Below are the code and all the weights of a small trained network. Each question names an input and a class and asks about switching units off, where a switched-off unit gives its printed mean instead of its output.

import numpy as np


def w(rows, s, z=0):
    codes = np.array(rows[::2]) - 128.0
    scale = np.full(codes.shape[1], s)
    scale[-1] = z or s
    return codes * scale


def f(y):
    return np.maximum(y, 0)


def log_softmax(a):
    a = a - a.max(-1, keepdims=True)
    return a - np.log(np.exp(a).sum(-1, keepdims=True))


def net(x, mask):
    res = np.array(x, float).reshape(1, 4) / 4 @ E
    y = f(res @ A[0][:, :-1].T + A[0][:, -1])
    res = res + np.where(mask, y, B[0][:, -1]) @ B[0][:, :-1]
    return log_softmax(res[-1] @ U[:, :-1].T + U[:, -1])


A, B = {}, {}
E = w([
[223,65,44,93,44,56],'x0',
[74,233,41,155,56,137],'x1',
[237,174,150,255,153,109],'x2',
[177,144,246,103,11,178],'x3',
],0.0083)
A[0] = w([
[164,135,148,232,138,110,23],'N1',
[151,66,177,94,175,124,17],'N2',
[74,135,111,61,99,134,55],'N3',
[79,178,172,140,193,198,95],'N4',
[156,140,183,123,60,174,70],'N5',
[96,181,93,148,81,132,28],'N6',
[105,193,106,149,64,122,95],'N7',
[65,120,143,84,139,178,105],'N8',
[106,143,90,128,210,72,26],'N9',
[168,85,77,76,77,72,66],'N10',
[71,78,127,31,126,143,22],'N11',
[170,110,90,124,102,80,104],'N12',
[94,113,58,163,211,95,64],'N13',
[146,158,215,110,53,180,75],'N14',
[97,184,80,137,84,149,26],'N15',
[151,152,182,109,79,157,60],'N16',
[104,190,72,158,73,150,70],'N17',
[149,69,172,119,161,111,254],'N18',
[215,179,149,249,156,113,76],'N19',
[70,163,165,148,178,182,56],'N20',
[167,90,82,115,91,85,23],'N21',
[92,175,104,117,83,118,167],'N22',
[157,42,187,103,170,123,8],'N23',
[93,163,174,135,184,163,43],'N24',
],0.012,0.0091)
B[0] = w([
[57,29,114,98,87,116,181],'N1',
[122,74,102,232,185,187,166],'N2',
[78,48,121,129,109,112,178],'N3',
[214,174,179,160,55,69,222],'N4',
[164,131,36,54,198,83,190],'N5',
[150,64,128,187,169,177,157],'N6',
[132,130,140,186,184,190,185],'N7',
[104,84,168,101,65,105,193],'N8',
[173,118,54,71,190,102,182],'N9',
[183,174,198,158,48,51,205],'N10',
[43,7,132,111,95,105,192],'N11',
[171,172,187,140,80,108,187],'N12',
[165,163,26,24,209,99,219],'N13',
[156,140,40,57,211,74,216],'N14',
[149,44,112,190,173,146,162],'N15',
[159,115,57,78,182,96,174],'N16',
[129,123,124,193,174,176,185],'N17',
[97,217,146,183,161,206,253],'N18',
[1,26,165,70,54,123,248],'N19',
[221,139,177,162,60,61,194],'N20',
[200,143,167,180,86,82,170],'N21',
[105,150,153,161,158,187,204],'N22',
[146,55,101,230,178,193,176],'N23',
[202,124,168,185,76,68,178],'N24',
],0.0094,0.011)
U = w([
[189,153,157,148,66,83,109],'0',
[150,135,78,31,207,102,110],'1',
[23,65,139,91,81,126,117],'2',
[129,116,129,201,183,214,97],'3',
[67,255,148,86,113,199,251],'4',
],0.017,0.022)

Each question gives the input, the list of numbers given to net, and the class t.
The units are the neurons (one row each of A and B). Each row of codes is followed by its name. A weight is (code - 128) times the scale printed after its matrix; where a second scale follows, it is the last column's (A, B and U).
mask holds one flag per neuron, in row order. A switched-off neuron (its flag False) gives its mean, the last column of its row in B, instead of its output. The means were averaged over made-up inputs and are rounded, as every weight is.
A unit's drop is (log p(t) with every unit on - log p(t) with that unit switched off) / (log p(t) with every unit on - log p(t) with every unit switched off).
The circuit of an input: a set's keep is (log p(t) with only the set's units on - log p(t) with every unit switched off) / (log p(t) with every unit on - log p(t) with every unit switched off). Starting from the 12 units with the biggest drops (on a tie, the unit counted first), units are removed one at a time, each time the one whose removal leaves the highest keep (on an exact tie, the one counted first), for as long as the keep stays at least 0.8.
circuit, biggest first: the units of the circuit, biggest drop first
unit that matters most: the unit with the biggest drop
top k neurons: the k neurons with the biggest drops, biggest first
drop of u: that unit's drop, to one decimal
input [-4,0,3,5], class 1: circuit, biggest first	(N14)
input [6,4,-5,1], class 0: top 2 neurons	(N10, N19)
input [0,2,6,-5], class 2: top 3 neurons	(N19, N14, N1)
input [-6,-2,-5,-6], class 0: top 4 neurons	(N4, N20, N24, N14)
input [7,2,8,-7], class 2: top 3 neurons	(N19, N1, N4)
input [0,1,6,-5], class 2: top 3 neurons	(N19, N14, N1)
input [-7,8,2,1], class 3: top 4 neurons	(N7, N17, N6, N15)
input [8,4,-3,-8], class 0: top 4 neurons	(N10, N21, N12, N14)
input [-5,-3,5,-4], class 0: top 3 neurons	(N4, N20, N24)
input [6,-4,7,1], class 2: top 3 neurons	(N19, N1, N4)
input [-8,3,-2,8], class 0: top 4 neurons	(N4, N20, N24, N13)
input [1,-3,-3,-2], class 4: top 3 neurons	(N19, N18, N1)
input [2,1,3,3], class 4: top 3 neurons	(N13, N11, N9)
input [4,-8,7,-3], class 3: top 3 neurons	(N18, N23, N2)
input [1,0,-2,-3], class 4: unit that matters most	N14
input [-6,4,8,-5], class 2: drop of N19	1.5
input [3,-6,2,7], class 1: drop of N5	0.3
input [7,0,-6,2], class 0: drop of N10	1.5
